Below are the code and all the weights of a small trained network. Each question names an input and a class and asks about switching units off, where a switched-off unit gives its printed mean instead of its output.

import numpy as np


def w(rows, s, z=0):
    codes = np.array(rows[::2]) - 128.0
    scale = np.full(codes.shape[1], s)
    scale[-1] = z or s
    return codes * scale


def norm(h):
    return h / np.sqrt((h * h).mean(-1, keepdims=True) + 1e-5)


def f(y):
    return np.maximum(y, 0)


def log_softmax(a):
    a = a - a.max(-1, keepdims=True)
    return a - np.log(np.exp(a).sum(-1, keepdims=True))


def net(x, mask):
    res = np.array(x, float).reshape(1, 7) / 4 @ E
    u = 0
    for l in range(3):
        y = f(norm(res) @ A[l][:, :-1].T + A[l][:, -1])
        res = res + np.where(mask[u : u + 10], y, B[l][:, -1]) @ B[l][:, :-1]
        u += 10
    return log_softmax(norm(res)[-1] @ U[:, :-1].T + U[:, -1])


A, B = {}, {}
E = w([
[128,154,138,54,145,49,122],'x0',
[141,134,77,191,184,110,140],'x1',
[142,117,146,128,139,178,137],'x2',
[112,32,104,159,105,120,81],'x3',
[129,91,161,151,147,159,164],'x4',
[81,152,145,120,193,135,65],'x5',
[253,147,151,138,85,154,108],'x6',
],0.0062)
A[0] = w([
[197,65,146,109,65,169,128,120],'0.n0',
[213,115,91,182,136,117,72,182],'0.n1',
[19,109,113,164,96,107,160,141],'0.n2',
[150,63,95,155,130,191,169,129],'0.n3',
[110,180,104,159,176,57,157,83],'0.n4',
[175,93,140,128,79,175,42,121],'0.n5',
[154,62,2,156,141,168,111,136],'0.n6',
[184,127,74,129,119,97,161,64],'0.n7',
[202,182,134,131,141,90,165,113],'0.n8',
[170,187,212,180,103,133,133,253],'0.n9',
],0.0072,0.0035)
B[0] = w([
[157,192,212,172,125,46,143,229],'0.n0',
[94,151,87,104,140,175,177,231],'0.n1',
[100,183,171,114,182,142,131,209],'0.n2',
[27,109,137,107,163,50,152,207],'0.n3',
[145,87,192,187,138,113,97,179],'0.n4',
[110,220,144,194,149,124,153,212],'0.n5',
[64,116,124,73,2,76,142,211],'0.n6',
[157,184,134,161,142,157,187,170],'0.n7',
[194,191,165,190,211,117,100,207],'0.n8',
[86,98,144,105,197,80,160,254],'0.n9',
],0.0054,0.0053)
A[1] = w([
[130,43,56,211,162,86,99,134],'1.n0',
[123,77,2,153,131,138,129,140],'1.n1',
[95,108,108,135,67,104,170,92],'1.n2',
[135,142,122,75,132,184,104,139],'1.n3',
[100,149,108,87,111,117,137,101],'1.n4',
[113,152,139,54,83,137,180,149],'1.n5',
[222,183,68,109,61,123,134,107],'1.n6',
[163,144,120,159,36,90,84,187],'1.n7',
[140,120,167,142,114,52,111,116],'1.n8',
[20,147,76,107,207,127,174,252],'1.n9',
],0.0079,0.0018)
B[1] = w([
[187,154,63,66,66,220,99,153],'1.n0',
[196,71,120,33,2,191,57,143],'1.n1',
[170,33,119,141,72,119,33,173],'1.n2',
[180,85,57,198,98,102,115,135],'1.n3',
[109,157,150,115,99,136,108,152],'1.n4',
[157,59,26,110,88,150,51,173],'1.n5',
[60,145,68,153,154,125,215,165],'1.n6',
[62,147,141,184,230,180,152,165],'1.n7',
[126,98,152,127,112,73,100,187],'1.n8',
[220,119,72,108,150,180,132,254],'1.n9',
],0.0063,0.0075)
A[2] = w([
[164,72,103,163,199,160,140,147],'2.n0',
[132,190,176,2,189,97,90,108],'2.n1',
[100,186,107,146,177,139,86,214],'2.n2',
[36,57,132,185,194,163,75,224],'2.n3',
[161,150,146,195,189,73,193,247],'2.n4',
[84,145,189,163,190,222,127,191],'2.n5',
[88,94,137,173,45,172,153,98],'2.n6',
[122,116,90,79,103,144,97,151],'2.n7',
[108,111,173,148,39,140,164,121],'2.n8',
[137,131,125,140,192,166,196,90],'2.n9',
],0.0075,0.0015)
B[2] = w([
[147,198,78,147,144,157,144,182],'2.n0',
[117,67,186,189,50,94,72,206],'2.n1',
[91,101,120,125,121,109,255,186],'2.n2',
[145,230,139,160,208,169,182,182],'2.n3',
[74,96,93,124,177,170,133,253],'2.n4',
[139,191,72,45,192,115,116,190],'2.n5',
[141,130,205,161,112,62,103,172],'2.n6',
[117,157,61,153,52,202,101,175],'2.n7',
[155,126,186,137,196,70,69,163],'2.n8',
[74,176,102,105,120,153,151,191],'2.n9',
],0.0063,0.0072)
U = w([
[134,66,245,198,121,52,102,50],'0',
[147,72,98,108,54,186,65,61],'1',
[126,190,138,153,229,165,185,251],'2',
],0.011,0.0012)

Each question gives the input, the list of numbers given to net, and the class t.
The units are the neurons (one row each of A and B). Each row of codes is followed by its name. A weight is (code - 128) times the scale printed after its matrix; where a second scale follows, it is the last column's (A, B and U).
mask holds one flag per neuron, layer by layer. A switched-off neuron (its flag False) gives its mean, the last column of its row in B, instead of its output. The means were averaged over made-up inputs and are rounded, as every weight is.
A unit's drop is (log p(t) with every unit on - log p(t) with that unit switched off) / (log p(t) with every unit on - log p(t) with every unit switched off).
The circuit of an input: a set's keep is (log p(t) with only the set's units on - log p(t) with every unit switched off) / (log p(t) with every unit on - log p(t) with every unit switched off). Starting from the 12 units with the biggest drops (on a tie, the unit counted first), units are removed one at a time, each time the one whose removal leaves the highest keep (on an exact tie, the one counted first), for as long as the keep stays at least 0.8.
circuit, biggest first: the units of the circuit, biggest drop first
most important unit: the unit with the biggest drop
top k neurons: the k neurons with the biggest drops, biggest first
k most important neurons of layer l: the k neurons of layer l with the biggest drops, biggest first
drop of u: that unit's drop, to one decimal
input [-7,-8,-7,5,-7,3,1], class 2: circuit, biggest first	(1.n7 2.n3)
input [0,-6,7,0,8,4,8], class 0: most important unit	0.n0
input [6,5,-6,-5,-4,7,2], class 0: circuit, biggest first	(2.n1 0.n4)
input [6,-5,8,4,2,-7,-3], class 0: top 3 neurons	(0.n0 1.n9 0.n1)
input [-2,7,4,8,1,6,8], class 1: 2 most important neurons of layer 1	(1.n0 1.n1)
input [1,-7,-6,2,2,3,-6], class 1: 2 most important neurons of layer 1	(1.n9 1.n7)
input [5,-8,0,5,7,5,-3], class 1: 4 most important neurons of layer 0	(0.n0 0.n8 0.n4 0.n9)
input [2,1,2,5,1,0,1], class 0: 3 most important neurons of layer 0	(0.n0 0.n6 0.n5)
input [1,-8,2,-6,3,8,-5], class 1: top 3 neurons	(2.n1 1.n7 0.n8)
input [2,2,3,2,-8,-1,-6], class 1: top 2 neurons	(0.n0 1.n9)
input [7,-4,5,-8,5,-4,-5], class 1: top 3 neurons	(1.n5 0.n0 2.n1)
input [7,1,-6,5,0,-6,2], class 2: 4 most important neurons of layer 0	(0.n3 0.n9 0.n7 0.n6)
input [-6,-7,-4,-1,2,-7,2], class 0: drop of 1.n1	0.0
input [5,-5,7,8,-8,-7,3], class 0: drop of 0.n0	0.1
input [-8,-4,2,0,-5,-5,8], class 2: drop of 1.n7	0.3
